Below are the code and all the weights of a small trained network. Each question names an input and a class and asks about switching units off, where a switched-off unit gives its printed mean instead of its output.

import numpy as np


def w(rows, s, z=0):
    codes = np.array(rows[::2]) - 128.0
    scale = np.full(codes.shape[1], s)
    scale[-1] = z or s
    return codes * scale


def norm(h):
    return h / np.sqrt((h * h).mean(-1, keepdims=True) + 1e-5)


def f(y):
    return np.maximum(y, 0)


def log_softmax(a):
    a = a - a.max(-1, keepdims=True)
    return a - np.log(np.exp(a).sum(-1, keepdims=True))


def net(x, mask):
    res = np.array(x, float).reshape(1, 4) / 4 @ E
    u = 0
    for l in range(2):
        y = f(norm(res) @ A[l][:, :-1].T + A[l][:, -1])
        res = res + np.where(mask[u : u + 8], y, B[l][:, -1]) @ B[l][:, :-1]
        u += 8
    return log_softmax(norm(res)[-1] @ U[:, :-1].T + U[:, -1])


A, B = {}, {}
E = w([
[219,186,235,84,172,120,160,131],'x0',
[105,105,147,164,73,69,177,133],'x1',
[140,208,127,121,220,172,133,81],'x2',
[176,56,80,28,97,88,172,3],'x3',
],0.0068)
A[0] = w([
[42,75,51,195,184,181,50,117,61],'0.n1',
[15,171,158,144,42,65,142,178,46],'0.n2',
[183,110,170,168,153,136,137,141,102],'0.n3',
[113,122,172,127,186,135,158,190,22],'0.n4',
[121,173,160,141,160,141,74,149,7],'0.n5',
[87,149,102,103,126,138,5,130,3],'0.n6',
[78,140,144,255,170,191,90,175,37],'0.n7',
[93,114,98,124,139,166,75,127,1],'0.n8',
],0.0072,0.0042)
B[0] = w([
[166,146,203,119,116,86,94,107,246],'0.n1',
[88,86,100,183,172,76,127,112,216],'0.n2',
[188,127,153,147,79,110,142,116,170],'0.n3',
[122,111,132,56,155,165,220,129,162],'0.n4',
[113,180,106,66,157,195,128,249,167],'0.n5',
[98,138,107,124,85,169,17,92,157],'0.n6',
[41,99,88,65,140,127,166,171,255],'0.n7',
[146,114,171,173,95,152,2,138,148],'0.n8',
],0.0088,0.0053)
A[1] = w([
[240,156,162,142,129,136,125,150,42],'1.n1',
[107,150,129,141,126,167,1,104,68],'1.n2',
[219,186,173,90,69,163,127,171,52],'1.n3',
[81,136,60,125,128,195,10,129,3],'1.n4',
[164,171,139,139,158,161,151,41,75],'1.n5',
[101,145,70,90,125,116,126,65,173],'1.n6',
[157,139,191,173,91,48,159,201,3],'1.n7',
[122,133,108,184,134,206,135,202,64],'1.n8',
],0.0096,0.0049)
B[1] = w([
[153,99,209,39,126,29,73,71,190],'1.n1',
[254,203,145,207,69,165,25,136,223],'1.n2',
[110,81,219,78,172,4,63,98,216],'1.n3',
[232,158,238,151,43,156,32,159,223],'1.n4',
[98,169,107,143,228,205,112,45,196],'1.n5',
[161,132,50,136,76,178,167,162,252],'1.n6',
[146,152,143,207,182,193,144,68,208],'1.n7',
[93,157,68,49,112,152,186,145,194],'1.n8',
],0.0084,0.0048)
U = w([
[190,33,36,87,43,102,192,109,119],'0',
[188,171,155,161,59,208,7,194,228],'1',
[166,97,181,205,171,118,190,113,2],'2',
[75,205,157,50,197,196,172,235,121],'3',
[196,176,44,88,176,216,168,46,110],'4',
[186,123,216,24,204,74,130,68,180],'5',
[57,80,85,214,120,90,116,192,123],'6',
],0.012,0.0037)

Each question gives the input, the list of numbers given to net, and the class t.
The units are the neurons (one row each of A and B). Each row of codes is followed by its name. A weight is (code - 128) times the scale printed after its matrix; where a second scale follows, it is the last column's (A, B and U).
mask holds one flag per neuron, layer by layer. A switched-off neuron (its flag False) gives its mean, the last column of its row in B, instead of its output. The means were averaged over made-up inputs and are rounded, as every weight is.
A unit's drop is (log p(t) with every unit on - log p(t) with that unit switched off) / (log p(t) with every unit on - log p(t) with every unit switched off).
The circuit of an input: a set's keep is (log p(t) with only the set's units on - log p(t) with every unit switched off) / (log p(t) with every unit on - log p(t) with every unit switched off). Starting from the 12 units with the biggest drops (on a tie, the unit counted first), units are removed one at a time, each time the one whose removal leaves the highest keep (on an exact tie, the one counted first), for as long as the keep stays at least 0.8.
units of the circuit, in order: the units of the circuit, biggest drop first
top k neurons: the k neurons with the biggest drops, biggest first
top k neurons in layer l: the k neurons of layer l with the biggest drops, biggest first
drop of u: that unit's drop, to one decimal
input [7,-4,-4,-5], class 5: units of the circuit, in order => [1.n3]
input [-7,-4,4,7], class 1: units of the circuit, in order => [1.n4 0.n4]
input [-1,-4,-4,3], class 0: top 2 neurons => [0.n6 1.n2]
input [3,-4,-5,5], class 0: units of the circuit, in order => [0.n1 1.n6]
input [-3,8,8,7], class 4: top 2 neurons => [1.n5 0.n7]
input [-4,2,6,1], class 1: top 3 neurons => [1.n2 0.n4 0.n8]
input [4,2,-5,6], class 0: units of the circuit, in order => [0.n1 1.n3]
input [5,-2,-2,-5], class 3: top 2 neurons => [0.n7 0.n1]
input [6,0,-8,-4], class 2: top 3 neurons => [1.n7 0.n2 0.n1]
input [3,-2,0,-2], class 5: top 2 neurons => [1.n3 0.n3]
input [5,6,-8,3], class 2: top 2 neurons in layer 1 => [1.n7 1.n6]
input [3,-4,2,4], class 4: top 3 neurons in layer 1 => [1.n5 1.n6 1.n4]
input [-2,-4,2,-8], class 3: top 3 neurons => [0.n7 0.n5 1.n8]
input [-5,0,-8,-5], class 6: units of the circuit, in order => [0.n2]
input [5,-5,4,8], class 4: top 3 neurons => [0.n1 1.n5 1.n6]
input [-2,4,6,7], class 4: top 2 neurons => [1.n5 0.n7]
input [-2,8,6,-2], class 6: drop of 0.n2 => 0.1
input [2,-1,3,3], class 4: drop of 0.n3 => 0.2
input [3,6,-4,-1], class 2: drop of 1.n7 => 0.4
input [5,7,5,8], class 4: top neuron in layer 0 => [0.n1]
input [1,8,5,2], class 4: top 2 neurons in layer 0 => [0.n7 0.n1]
